Each row is followed by its class. Each block has new classes.
[  1   3   1 -12   1   3  13  -1  -9  -5  27 -24   2   3  26 -22 -22  12
  -3   5 -15 -17  23 -11 -14   0  -7  10  16  -2  13   8   0   2  -5  -5
  -1   2  13  22  -6 -17   4  -8  -4 -12   6  -1   7   3  -2   0   4] | fezab
[ 24  14   1  -7   4  13 -30 -15  26  -6  16  -5  15 -18  20   6 -25  -7
   3  -7  15  -7  39 -11 -16  22  12  -4  44  -9   9 -13 -14 -20  14   6
  10  37  13   5 -16  -9  10 -18  -5 -22   1  -5   9  11  -3  -2  -1] | Zis
[ 17 -14 -12   8  -8 -21  18 -31  35  10  23   0  15 -39  40 -24  -3  19
  13 -12   3   7  24   9  -2  -1  -9  20  16   5  -1  -2   8   5   7   2
   0   0  17 -15   9  -3  -9   5  -6  -9  12  -7   3   5 -10   2   9] | veros
[ 41  18  -4   2 -21 -17  -9  -5 -14   6 -18  15  23 -82 -13  52   4  10
  -7 -15  17  17  25  19  23   5  14  12  17  17   4   5   5  -8  17 -12
  -1  12  26 -37   6  24  10   7  12   1  14 -15  11   6  19  -2  -1] | zam
[ 32  42  20  -1  -1   5  24  14  -2   2 -11   5  17 -13 -25  17 -17  10
   1  -1 -31 -35  14  35   0  -7  30 -21  35   7  12  11   0  10  18 -13
  -9  -9   8 -19 -15   4  -2 -12   0   9   8 -12  -6   3   7  17  10] | guko
[  5   3  -4  -1  -2   6 -14   2  20   0 -14   8  11   1 -11  14  -2 -14
  -5  11   8   5  25   2  -5  13   6   1   3 -11 -23 -13  -8  -2 -15   9
   6  -4 -23  -3   1  -1  15  -1  -1   2   4  -1  -2   8   2  11   3] | zam
[ 40  17  -9  -6  -7 -25 -27 -17  23   3   5  11  19 -50   8   9 -18   1
 -11 -13  26  13  56  -3  -8  17  13  -1  42   3   6 -11  -8 -22  17   3
  21  24  30  -7  -6   3   9  -6   7 -21   6  -8   9  31  27   1   1] | Zis
[ 22  15  -1   1  -7  -3  -3  -6 -27  -1   9 -19   6 -48  16  17 -25  23
   1 -10  -5   0  17  14   0   1  -1  11  11   9   3   3   2  -9  -8  -8
  -2  -3  19 -30  15  14  -1  -3   3  -1   6 -16   0  -9 -11 -14   0] | zam
[ 14  -1  -5  -3  -4  -5 -22 -14  21  -3  -5   6  11  -8  15 -10 -13 -12
   4   0  13  -9  27 -14 -16  14  15   8  31 -14   1   1 -24 -16   5   6
  12  28  10  -1 -11  -4   5 -15  -3  -3   1   1   3  22  10  -1  -2] | Zis
[ 43  17   6  -3  -9 -27 -20  -7  11   5  -8  10  21 -55  -2  20 -14   0
   8 -16  26  -9  34  10   7  12  18   3  45   2  19 -14  -6 -28  12  -4
  11  30  15 -10 -10   8   6 -17   1 -19   5  -4   5  18  31  -3  -2] | Zis
[ 36  12 -24  -2  -4  -7 -14 -12  -4  -1   4 -11  34 -36  15  12 -20  11
   3  -5 -19   5  26  15 -23  27  10   7   0  -2   8  -4 -36 -27  -3  -1
   3 -11  11 -33  12   6  18 -11   8   3  17 -13   3  15 -17  10  -4] | zam
[ 13 -21 -14  13 -18 -19 -21 -32  15   8  16  19  23 -48  33   1   3  12
   3 -15  10   3  34   2 -14  16   6  19  37  -6  -5  -1 -11 -11   7   5
   8  20  23 -11 -16   0   0  -2  -5  -6  17 -15 -17  26 -14  21   1] | zat
[ 17 -15   5   0 -23 -28  19 -28 -16   8  16   8  13 -59  19   7   8  41
 -17 -15  13   2  32  14   9 -16  -2  25  38  14  -2   0  14   9  20   1
 -10  11  11 -12  -3  12 -18   0  -2 -13  13 -17   6  -2  -7  -7   1] | veros
[ 36  22  -3  -5 -32   1  18   6 -32  10  -2 -19   5 -60  -5  30 -15  26
 -10  -5 -26 -16  14  38  17  10   7   0  -9  21  -5  19  10  -1   2 -15
 -16 -31  24 -46  13  20   8   6   5  19  -3  -8 -10  -8   3  -1  28] | zam

Each row is followed by its class. Each block has new classes.
[-28  -4  14  -7  -6   9   7 -15 -12 -11  10 -16  27  29  14 -31  -7   3
  24  -5 -11 -24  37  -3  50  12   7   2  47  -8  10  31   5 -14  19 -22
 -40  14  13 -12   6   1   2 -47   3 -18   5   9  13   7   5  21   4] | U
[ -6  24 -21 -19   5  23  -4   2 -26 -14  20 -24  16  10  -4   1  -9  -1
 -36  16 -94  -8  11   1  -1  16   1  -1 -17   0  13  10 -44  -1   1   6
 -20 -10 -11  10  22  -2 -31  26  -9  -1   8  -8  26  -3  14 -15 -10] | Z
[-13   2  11   7  19   6 -11 -16  -2  -9   3 -22   9  31 -10 -26 -19  -9
 -13  14  15   6   6 -31  -8   9 -15 -16 -10  -7  -3  -3   7  14   3  47
 -22  -8   4  -5 -19   1  -9   3  -4  13  -4  -1  21 -40   0  39 -15] | R
[ -1   0   1  16  -5  -2  11  -9 -11 -11   3   2  -8  15  -6 -33   1   6
  10  -1   8  -7  -8  15   4  -2  22  -9   0  14   4   3 -52  -8 -19 -15
 -20  -9 -18  -4  18   8  -1  19   0 -19  -6   9  10  36  10 -29   2] | U
[-11   7   9 -10  -3   9 -21   4 -24   0   2 -17  11   0  -9  -1   2  19
 -42  26  14   1  -3 -24 -41   8   9  -3 -13  -1 -20  12  37 -13   1   8
  -1 -21  -7  -7 -12  -2  11  11  -6  31 -22  -5   5  18  -8  31 -18] | R
[-20  -8  13 -15  -6  20   8 -19   1 -14  35  -8  18  23   0 -25  -4  -5
  12   0   1 -20  29 -27   6  16  -9 -17  31   5  -5 -15  17  -6  53  11
 -25 -13   6  -7 -32  10  -7   9   0  -9   3  24   6 -13  20   5  -1] | Z
[ -4  64 -12 -25  18  -5  -6   7 -22  17   1  32  28  -5  26 -39   8   0
  -2  24  26 -23 -15  45   4  -9  24  -9 -26   4 -40  14 -15 -11  -5 -81
 -11  -2  26 -16  32   4  -9  27  -3   8  17   5 -29  20 -30 -48   6] | R
[-16  42  -2 -36  29  16  -9   7 -34   4  -3  24  34  19   0 -10  -3  15
 -17  15   6  39 -13 -13  10  14  18 -22  -1  -6 -25  22   1  23 -14 -46
  -9 -11 -22   3  39  -9  19   7  14  19  -5 -10  40  12 -39  -5   1] | U
[-28   9  17 -15  15  18 -18   9 -10 -10  -9 -14  16  16   6   9   0   7
  -4   2 -28   9  14  -7  32  10   3 -16   9   6  11  32  17 -13  14  -4
 -16  -1 -15   3  17  -3   5 -24   8 -16  -5 -11  -6   0   1  45   5] | U
[-21  33   2  25   0 -13 -17   3 -13 -30  30   8 -10  19  -3 -14 -23  -6
 -34  -7 -21   5   4 -11   8  12  36   7 -27   8   2  20  -2  11  -3  -2
   1 -15  -2  20  63   6  12  41  -6  20  -9  -3  21  -6 -13 -18 -12] | Z
[ -13   25   25   15   30  -24  -13  -11  -17   -9  -11  -51   -3  -12
   -9   28  -28    2   47   14  -19   36   -2    3   11  -14   -8   10
 -107   -5  -10   13  -52   12   16  -25   -7   18    6   -6   15   13
  -14    6   -9   26    0  -15   29  -20    4   19    7] | V
[-11  30 -21 -35  -7  20  -8  22  13 -17  34  -8  53  16  -3   9  -9   5
  17  22  49 -45   0 -33 -15  -3 -14  29 -17  -1 -26  -5  31   8  -5  11
  14 -27  30  14 -24  17   2  50 -29  31  -2   9  24 -10 -13 -14 -24] | R
[  5   8  -3  -1  -3   9  16  -5  26 -20  19  -9   0   2  -9  23   0   1
  10   6  20 -30  -9 -38 -18  10 -13   7  -8  -4   3  -1 -12   5  -1  25
  26 -15  25   4 -41  -9  -7  49   1  44 -13   3  15 -11  -4   5 -15] | R
[-21  33  -9 -21 -25  45  -3  18 -24 -24  43  34  24  47   2 -36 -14   0
  -5 -22 -10 -10   8   7  10  38  30   7 -15   2  38  12  -9  -7 -28   1
 -25 -13 -36  24  31  15  24  27  17 -22  -6  -6  10  17 -10 -59   3] | Z
[ -6  16   4 -15  -4  -7  -7  -2  15  11  -6   6  19  16   5   4   6  -7
  12   0  15 -17  -6 -23   6  -2  -9  -1  28  -1 -20  18  25  11   1  -9
   1   3  24 -15 -10   1  -1   9   7   9 -17   9  13  -4 -12  29 -10] | Z
[ -6 -18   5  15  -6   9  32   8  11  -8  -4  -4  23  16   2 -68  12 -17
  12  -2  -2 -26  -4  16   2   7   4  -6  19  10   7  20  25 -15   3  20
 -33  -4  -7   0  -9   5 -15 -15   3 -25   8   7 -14  16  -4   2   6] | U
[ -1   2   4   6   5  -2   2  -4  30   8 -16  -6  -5 -14 -15  55  -4   3
   0  23  17  -2 -18 -19 -33 -18 -41   9   1  10 -34   0  31   4  -4  10
  26 -16  16 -14 -63 -12  -6  44  -2  29 -15   5   3 -32 -19  50   3] | R
[ -6  14   0 -18  -8  10  12  22  45 -20  33  23  22  15   8  17   5 -11
  26 -42  12 -25  16  -8   8   9   3  12   0 -13   7  -3   4  18   9  10
   4  -1 -22  16  -8 -13 -27   8   8   1   6  11  -9  -2   9 -32 -10] | Z
[-13  49  11 -24  12   0   7  -7  -3 -17   0  -3  -1   9  12 -18   4   4
  -2   1  -6  19  24   4  38  -2   9 -14  18  -1  -1  14 -19  -2   3 -19
 -24  12   7  -6  33   1  16   0  16   1  -9 -12   0  13 -13  -5  -5] | U
[ -11 -111   78  111  -24   -3   61  -78   55  -31   65 -111  -33  -19
   -2   93   -2  -72  102   35  -99  -19  111  -39   68   -2 -111  -31
   38  -78  111   87   -8  -29  111  111 -100   41   42  -51 -111  -16
  -57 -111  -77  -79   15   53  -19  -53  111  111   19] | U
[ -4 -31   1  23  -4 -13  28 -29  21 -43  11 -58  -3  11 -19 -12  -7 -20
  16   4 -18 -23  23   1  24 -14  -1  -6  32 -19  22   6 -21   1   4  32
 -41  22  -2 -27 -23  -6 -11 -18 -17 -16   2  10  -7   6  45  21   6] | U
[-15 -19   8   3   7 -10  29  -2  23 -11  -9 -10  -2  16  -4  15 -12 -17
  32   8  -1  -3  28  -6  12 -18 -16   6  35  -1   3 -18  16   9  18  45
   7  23  -9  -5 -17  -8  -1  -1   6   0 -13  10 -14   2  -6  35 -17] | U
[-25  36 -13 -20   6  -2 -14  36  -8   7  12  49  36   6  18  10  26   1
 -19   1  32 -26 -18 -11 -11  -8  26   2 -13  13 -56   0  34  -2 -15 -70
  -7 -40  17  -5  18  10   3  25  16  19   8   9  12  -2 -38 -34   9] | Z
[  0  15  -1 -14  -1  36  -7  -1 -11 -26  30   6  15  14 -20 -19 -11  -5
   5  -2  24 -19   0  -7  -1 -28   7   2   2  13  -7   8  10  13 -10   1
  -3 -10   0  11  -1  11   0  22   2 -15   0 -13  14   8  -3 -23 -19] | Z
[-26  10  14 -17 -19   6   1 -33  26 -21  29 -22  46  45 -12 -19 -11 -22
  16   1  11 -21  33 -11  48 -11 -27  -1  23   3  11  17   8  16   7  20
 -16   5   6  13  -6   0 -14  10   0   8   6   2  19  -2   3  -7 -13] | Z
[-13 -15  -8 -38   0   5  21   6   2 -33  43   7  37  25  12 -32 -12 -16
  21 -14  10 -39  25  -9  28  -9  -6   9  18  -2  12   6  27  11  -3   2
 -35 -13   7   4  -7   8   1 -43  20  -8  11   8   4 -11  17 -29  -5] | Z
[-23   9   4  -6  12  10  -7   3   4  -4   1   6  33  10  -3 -20 -14  -4
   1  11  -6  -9   3 -19   4  26   5 -15   8  -3 -28  21  49 -23   2   2
  -9   0 -11  -1 -18  -6  17 -17  -1  -4   4  -3 -10 -19 -17  22  -4] | U
[-18  22   9  -6   3  11 -13  -5  -2 -19  29   3  30  13 -16 -15   7  13
   6   6  15   5 -13 -17   9  -1  -8  25  -1   2   3  19   0  21   3   0
 -16  -6  12  10 -22   2   6   5   1  23 -19   0   5 -19 -11  -5  -6] | Z
[-39  53 -12 -38  -1  30  -1  13   3  -6  29  26  63  32  10 -24  18   7
  -5   7  40 -53  -6 -47  -6  28  19   2 -35   2 -54  19  64 -31 -16 -11
   3  -2   3   3   0  -5  31  40  16  10   7  30   7   7 -34 -15  -2] | R
[  14  -14   20    0  -26   11   13   -5    8  -18   18  -46    1    4
    3   21   -6  -13   16    5  -11  -27   26    5   -1   18  -13   28
    2   -7   30   16  -46    3 -102   36   11    8   10   22    1   -7
   -7   10  -33   -3   -5    1   10   11   44  -11   -8] | Z
[   3  -19    9    0  -12   -8   -3   -5   25  -24   21   -8   10   11
    5  -11  -15  -18   18   -2   -4   -7    6  -25    8   -7   -9    5
   11  -11    9   -5  -15   19  -15   40   -1  -16   13   14  -22   -1
  -13   29   -6    9   -4   28  -11    1 -111  -13  -12] | Z
[-14  32  -5 -22  -6   3  18  -8   6 -17  24  27  12  16  12  -5  -6 -12
  21  -5  24 -28   8 -24   9  11  -3   7   2  22 -15  -8   1  18 -11  -9
  -2  -8  23   4  10   6   0  28   0  21   1  -7  11  -3  -9  -6   1] | Z
[ -8  15  -1  -8 -29   8  21 -27  -6 -30  38 -21  11  17  -8 -34 -25 -26
   4  11  24 -15  -4   2  15  -3 -13   3   6  11 -14  12 -41  13  -6  31
 -35 -22  13  22   5  19  -1  37 -18   2   3  17  21  -5   3  15 -13] | Z
[  -1    6  -17  -16  -12    2    6    0    8   -3    7   23   13   25
  -18  -19   10   -5   -1   13    9    5  -11    8  -14    2    7 -108
    2    6   -8  -12  -25    7  -12    1    9  -11   -8   -5    5   -7
    9   42    0    4  -13   15   -5   18   -1  -33  -13] | R
[ 26  30 -11   5  -8  16  11   1 -33  -1  22 -53 -14 -10  -4  -3  33   5
 -26  23  28 -23 -14  -9 -45  30  17 -11 -39  -6  -5  33 -67   4   7 -10
  -4 -13  30  -6   6  -1  -5  61 -21 -25  20  -5  10  -5  20 -39   8] | V
[-17 -32   8  15   3  -2  15 -12   7   7  -9 -16  52  13  -9 -22   5   0
  -6   3 -23  -3   8   7   3 -10  32 -19  17  -3  -7   1  48 -19  10  20
 -29  -2 -19   5 -14  12  11 -25   8 -20 -15  19 -17 -10  -7  29   4] | U
[  6  -8 -11  -3  -5  19  -5  18  11 -24  24  -6 -18   8   4  18 -10   8
   9   7  10 -16   7  -6  -4  32  -3  16 -22  -1  29   1 -14 -14   1  49
  21  -4  -5  21   8   5   1  41   0 -11  -4   7   6  -3  27 -25 -15] | Z
[  2   7  -5  -4  -1  14  13 -22  13 -10  11 -26  -9   5 -23 -10 -14   5
  -5  33   6   7  -8 -12  28  -1 -22   1  -2   3   6 -13 -30   9   6   7
  -7 -21   7   5 -14  -7   1  51  -8   4  -3  -1   7  -1  -3  17 -17] | Z
[-13   6   1  -2 -14 -64  14  -6  -2 -13  -2 -14  11  16 -14 -14   4   3
 -12   2  -9   0  13  14  24  -6   5  -5  15   8  13   8  13 -11   6  17
  -7  -7 -15  23 -11   6  13   4  12 -22 -14   4  -7  11  13  15 -16] | U
[ -6  14 -17 -26 -20  -5   2   1   5 -26  25  34  20  17  -9 -13  -1  -4
   8  51  24 -29 -14   0 -18  -1 -24  25  -2  10  -8 -22  -7  34 -17   6
   6   7   5   0  -3  -2  11  17  -4  12   8   5  -4  11   2 -60  -8] | Z
[-12   8 -11  -9 -25  -2   3 -14   4  -6   7  -7   2  -7 -13 -11   5  -7
  -1   6  19  -8   1  -2   9   6   4   4 -15  -2   8  -3 -19  12  -4 -10
  -6 -15  12  14  14  -7   4   9  -7   0 -27   7   7   9   4 -20  -5] | Z
[-10  25  -4 -18 -33   5 -16 -10  -2 -32  38  14  55  17  -7 -61 -27 -44
   2 -15  12 -31  16   6  13 -11 -11  20  21  10 -34 -13  -7  20 -12   0
 -31 -23  12  16   2  12   1  18   5   9  -4 -69  24   2   1 -34 -12] | Z
[-14  27 -11 -20 -16  23  -1   6  -3 -14  26   3  26  39   7 -13 -18   6
  17  -6   1 -23  17  -6  33  10   6  -3  26   4  17   9 -51   6   0   6
   3 -33  -6  22  22  14   1  27  21   1 -11 -15   5   5   2 -27 -16] | Z
[  1  35 -20  -8   7 -48 -13 -22 -16 -35   3  -5  -7  16 -23 -11 -26  22
 -22  16   1  12  21  -3   6 -11   0   5 -18   8 -19  15 -40  37 -10 -25
  -1 -20   0  14  41  16  10  27 -62   5 -16 -26  28  -9  -1  -5  -4] | H

Each row is followed by its class.
[ 16   1  31 -32  55 -32  -4 -11  22  -8  -2  -4   6  30  -8  15 -21  -8
 -12  -5  19   5 -38 -31 -53 -14   4 -50 106  30  31   3 -12  27 -24  -9
   6  -8 -14 -27 -28   2  -1 -35   2   7   1  32 -20 -63  -2  18 -72] | nid
[  7   4   8   8   5  -2  -1   6   7   1  -6   9  -1  10  12  -2  -8  -5
  -2  -1  12 -16  -4 -15 -16  -4  -1  10  31   6  -3   6  -8  31  -8 -32
  -4  -8  -8   5  -6   0 -11  -7   0 -14   0  12 -12 -19  -3  19 -39] | tav
[ -8  -6  33  12   6  -5  -4 -14   0 -33   3 -22   8   6  -9  18 -20  15
  -5  10  -2  28   7  16 -34  -1  -3 -31 -13   5   7   0 -16  13  -1   9
   6 -11   4 -20  -7  25 -11  12   3  26   3 -30  13 -29  -7   3 -10] | Raduv
[-29  -1   3   5  29 -18   0   2  -1  -7   0   2  16  -8  -7  -5   4 -12
   3  11 -10  23  22 -34 -24 -12   3   2 -10   4   7   0  -6 -32  25  14
  12  -2  17 -11  14   4   9  21   3  25   7  12  -5 -10   8 -12  33] | Raduv
[ 17  10  11 -14  19 -17  -7 -19   8   0   1 -15  -4  32   8  15 -15  -8
 -16 -10   3 -22 -54 -22 -29 -21  -6 -26  75  17  20   5  -5  30 -25  16
  -8   2  -5 -27  -2   9 -20 -36  -1  -6  -7 -14   3 -22  -2  16 -64] | kidu
[ 14 -16  -2 -22   1  -3  -2   3 -14   7  -1  -1 -13  10 -14 -12   7  -2
  -6   1  -8  24  -5  -3   9  10  -5 -13  27   3  11  -2  15 -38  -7  20
  -2   5 -16 -20 -65 -15  11 -20  -1   8  -6  19 -20  -8   4 -29  20] | nor
[  9  13  15  -6  -1  -2  -4 -22  14   0 -10  -8  16   2   2  16 -25   1
  -8  -8  10 -34 -22  -1  -3   3   2 -18   1  14  18  -5  -3   4  -4 -14
  -3  -3  -6  -2  21  -1  -2 -17   9 -17  -2 -11  20 -14  -6  20 -23] | kidu
[-13   1   1  -5  15   1  -5 -19   3   8   0   2   1 -19 -17  -9 -20  -5
   2   2   1  16  12  -6   1  15   2 -13 -28   1  20  -9  17 -99  24  -3
   9 -12   3   7  -1 -10  23  -2   8   4   3  -6  13 -23   2  -9  27] | nid
[ 11 -12  -4   9  -5  19  -4   2 -18  -1   2   6 -19   5   2 -26  -5   4
   2   9  -6   0  -5   0 -10   8  -5  14   6 -11 -14   5   9 -30 -12  -1
  -8   1   6  -9 -50  -4 -28 -10  -4 -10 -18 -33 -11 -10  -1  -8 -15] | vosur
